Questions about the matrix below. Counting starts at 1.
1) The entry in row 1 and column 2?
2) The entry directly below the largest entry?
3) The entry directly below the smallest entry?
4) The bottom-left entry?
5) The entry at row 1, column 3?
6) The bottom entry of the column that holds the largest entry?
7) The entry at row 3, column 2?
8) The entry in row 1 and column 1?
[[1 4 1 5 3 3 1 5]
 [5 3 2 2 5 3 4 4]
 [5 3 4 2 4 5 5 3]
 [5 3 2 3 5 3 3 3]
 [2 3 2 5 3 2 1 5]
 [4 5 3 1 3 8 3 4]
 [1 3 5 3 0 6 3 3]
 [5 4 3 3 5 4 4 4]
 [3 2 5 3 2 5 5 2]
 [2 4 2 5 3 3 1 5]
 [2 1 5 4 1 3 5 1]
 [2 4 1 5 3 3 1 5]
 [2 4 2 5 3 3 1 5]
 [5 3 2 3 5 2 2 4]]
1) 4
2) 6
3) 5
4) 5
5) 1
6) 2
7) 3
8) 1

X = [[-1.495, -0.703, 1.205, -2.000], [-1.997, -0.253, -2.144, -2.307], [-1.291, -0.727, 1.861, -1.457], [-1.614, -0.647, -1.921, -1.709], [-1.818, -1.046, 0.613, -1.231], [-0.357, -1.282, -0.442, -0.386]]
Read off the minimum.
Answer: -2.307
Read off the entry just right of the largest entry.
Answer: -1.457
The entry just left of -0.442 is -1.282
The largest entry: 1.861
Read off the entry just left of the largest entry.
Answer: -0.727
Read off the entry just left of -0.703.
Answer: -1.495
The entry just left of -2.307 -> -2.144
Read off the entry just left of -2.000.
Answer: 1.205
Read off the entry just left of -1.046.
Answer: -1.818

Read these off the array that follows.
1) Give the entry just left of -116.077.
2) Give the entry just left of 205.580.
3) Give the entry just right of the smallest entry.
4) Give the entry just right of -45.171.
((138.585, 87.271, 83.102, 36.811, 20.076, 48.666, -16.260, -11.329, 59.757, 126.418, 27.445, 149.924), (-18.411, -29.758, 154.123, 71.207, 70.407, -62.957, 57.969, -176.057, -37.240, -39.909, 37.248, -65.270), (12.961, -68.092, 138.861, 36.522, 136.829, 71.721, -38.987, 205.580, 27.082, 44.155, -5.847, 63.073), (49.461, 122.570, 124.711, -69.393, 36.216, 31.332, 58.343, -55.818, 135.693, -80.229, 4.459, -95.260), (101.794, -77.734, 96.882, 83.276, 142.069, 40.781, -123.305, 10.820, -10.106, 8.356, -116.077, 68.985), (155.068, 52.223, 74.511, 18.715, -9.373, 60.886, -27.164, -56.042, 41.675, 82.684, 53.286, 84.676), (-25.928, 50.046, 158.506, 42.941, 121.532, 51.427, -26.418, 137.286, 17.509, -7.407, -9.161, 0.321), (29.885, 116.138, 133.892, -91.586, -114.900, -36.661, 205.652, -132.589, 96.132, 31.352, 205.642, -49.734), (-3.368, 90.720, 148.994, 74.413, 65.576, -74.863, 66.605, -211.849, -45.171, 183.922, 86.196, 191.101))
1) 8.356
2) -38.987
3) -45.171
4) 183.922

Questions about the array below. Indices start at 1.
1) Read off the entry in the bottom-right corner.
2) Read off the entry at row 2, column 1.
3) Read off the entry just left of -0.08.
4) Read off the entry at row 1, column 2.
5) Read off the entry in row 1 and column 3.
6) Read off the entry in row 3 and column 3.
7) Read off the entry just right of -0.27.
[[-0.26  6.00  0.75  7.49]
 [-0.27  5.48  0.80  7.20]
 [-1.13  4.77  0.55  5.00]
 [-0.67  4.35 -0.08  5.74]
 [-2.31  2.74  2.74  6.46]]
1) 6.46
2) -0.27
3) 4.35
4) 6.00
5) 0.75
6) 0.55
7) 5.48

[-0.75  6.40  4.25 -1.04  0.62 -0.37]
Which number is the fifth entry from the end? 6.40
Which number is the 1st entry from the left? -0.75
Which number is the fifth entry? 0.62
The third entry from the left is 4.25
